Here is a tiny trained network, its code and every weight. The questions are about switching its units off for an input and a class, where a switched-off unit gives its printed mean instead of its output.

import numpy as np


def w(rows, s, z=0):
    codes = np.array(rows[::2]) - 128.0
    scale = np.full(codes.shape[1], s)
    scale[-1] = z or s
    return codes * scale


def norm(h):
    return h / np.sqrt((h * h).mean(-1, keepdims=True) + 1e-5)


def f(y):
    return y / 2 * (1 + np.tanh(0.7978845608 * (y + 0.044715 * y**3)))


def log_softmax(a):
    a = a - a.max(-1, keepdims=True)
    return a - np.log(np.exp(a).sum(-1, keepdims=True))


def net(x, mask):
    res = np.array(x, float).reshape(1, 8) / 4 @ E
    u = 0
    for l in range(4):
        y = f(norm(res) @ A[l][:, :-1].T + A[l][:, -1])
        res = res + np.where(mask[u : u + 3], y, B[l][:, -1]) @ B[l][:, :-1]
        u += 3
    return log_softmax(norm(res)[-1] @ U[:, :-1].T + U[:, -1])


A, B = {}, {}
E = w([
[90,159,97,123,131,135,167,101,114,86],'x0',
[161,132,116,186,31,88,63,129,100,70],'x1',
[81,133,149,121,144,107,165,157,182,211],'x2',
[141,163,157,161,138,127,132,254,124,145],'x3',
[120,108,115,193,215,139,160,195,79,167],'x4',
[136,171,161,137,124,145,119,82,145,75],'x5',
[76,146,107,119,248,170,121,135,112,90],'x6',
[163,48,144,102,51,197,161,77,87,225],'x7',
],0.0074)
A[0] = w([
[159,134,89,125,110,153,191,114,118,198,112],'L0N0',
[136,150,182,165,50,34,43,207,117,104,6],'L0N1',
[93,190,115,83,100,62,117,3,216,90,63],'L0N2',
],0.006,0.0027)
B[0] = w([
[58,89,255,90,123,145,19,162,106,176,184],'L0N0',
[230,187,111,191,67,67,105,144,181,115,253],'L0N1',
[136,24,138,73,185,105,199,76,251,15,255],'L0N2',
],0.0077,0.0032)
A[1] = w([
[86,242,52,91,238,146,116,177,151,156,25],'L1N0',
[194,158,100,191,58,64,67,223,170,112,90],'L1N1',
[252,117,138,103,18,144,131,14,86,73,3],'L1N2',
],0.0042,0.0039)
B[1] = w([
[115,116,111,176,142,138,72,165,50,178,177],'L1N0',
[130,61,106,173,155,11,136,186,96,161,251],'L1N1',
[132,155,71,181,186,156,99,106,24,114,193],'L1N2',
],0.011,0.0031)
A[2] = w([
[55,172,93,124,254,138,124,212,129,142,51],'L2N0',
[123,88,116,117,108,147,155,130,150,224,32],'L2N1',
[122,140,122,106,177,143,123,210,182,142,255],'L2N2',
],0.0093,0.001)
B[2] = w([
[47,121,82,84,192,83,158,182,141,138,254],'L2N0',
[176,200,207,122,33,195,171,145,141,247,173],'L2N1',
[77,100,97,188,93,138,125,66,97,127,190],'L2N2',
],0.013,0.0086)
A[3] = w([
[225,163,87,126,150,190,98,42,1,113,3],'L3N0',
[174,85,166,158,104,32,187,134,107,124,63],'L3N1',
[135,123,78,211,99,60,77,101,47,158,93],'L3N2',
],0.0061,0.0035)
B[3] = w([
[60,167,148,144,158,249,56,155,90,130,174],'L3N0',
[241,196,170,96,193,184,89,210,162,95,197],'L3N1',
[135,207,168,108,138,112,96,147,166,103,253],'L3N2',
],0.011,0.003)
U = w([
[118,154,138,127,125,244,41,83,57,71,11],'0',
[227,178,125,177,85,49,81,201,152,96,139],'1',
[130,82,128,91,125,128,163,21,197,20,250],'2',
[6,112,80,138,219,82,168,175,120,130,114],'3',
[133,134,194,94,63,177,160,118,109,245,197],'4',
],0.012,0.0017)

Each question gives the input, the list of numbers given to net, and the class t.
The units are the neurons (one row each of A and B). Each row of codes is followed by its name. A weight is (code - 128) times the scale printed after its matrix; where a second scale follows, it is the last column's (A, B and U).
mask holds one flag per neuron, layer by layer. A switched-off neuron (its flag False) gives its mean, the last column of its row in B, instead of its output. The means were averaged over made-up inputs and are rounded, as every weight is.
A unit's drop is (log p(t) with every unit on - log p(t) with that unit switched off) / (log p(t) with every unit on - log p(t) with every unit switched off).
The circuit of an input: a set's keep is (log p(t) with only the set's units on - log p(t) with every unit switched off) / (log p(t) with every unit on - log p(t) with every unit switched off). Starting from all 12 units, units are removed one at a time, each time the one whose removal leaves the highest keep (on an exact tie, the one counted first), for as long as the keep stays at least 0.8.
units of the circuit, in order: the units of the circuit, biggest drop first
most important unit: the unit with the biggest drop
top k neurons: the k neurons with the biggest drops, biggest first
drop of u: that unit's drop, to one decimal
input [2,4,6,7,-2,1,-3,4], class 1: most important unit => L0N1
input [5,-3,-3,-7,4,6,4,5], class 0: top 2 neurons => (L2N0 L3N0)
input [-4,2,3,-8,1,6,7,3], class 2: top 2 neurons => (L0N2 L2N0)
input [7,0,-2,0,5,4,-8,1], class 0: units of the circuit, in order => (L2N0 L1N2)
input [6,-4,-6,-2,-6,-3,-5,4], class 0: top 3 neurons => (L1N2 L2N0 L3N0)
input [-6,-6,-7,-3,-2,8,0,3], class 0: top 3 neurons => (L3N0 L1N2 L2N0)
input [7,1,-7,-2,-4,7,0,4], class 0: top 3 neurons => (L1N2 L3N0 L2N0)
input [8,-1,-6,-1,-6,5,0,5], class 0: top 2 neurons => (L1N2 L2N0)
input [0,8,-8,-5,-8,-4,4,3], class 0: top 3 neurons => (L1N2 L3N0 L2N0)
input [-8,-2,6,-7,1,5,2,-7], class 2: top 3 neurons => (L0N2 L1N1 L1N2)
input [7,3,0,-5,5,6,0,-6], class 2: top 3 neurons => (L0N2 L2N0 L1N1)
input [0,4,-2,-1,-3,3,1,-6], class 2: top 4 neurons => (L0N2 L2N1 L1N0 L3N2)
input [0,-3,-8,-6,-5,2,-3,8], class 0: top 2 neurons => (L1N2 L3N0)
input [-6,-8,6,-8,6,-6,-3,0], class 4: units of the circuit, in order => (L2N1)
input [0,-5,-3,0,-7,-4,-5,0], class 2: drop of L0N2 => 0.9
input [-6,-3,4,-4,7,-6,-3,0], class 4: drop of L2N1 => 0.7
input [5,-6,1,-3,-6,-6,5,2], class 2: drop of L1N2 => 0.1
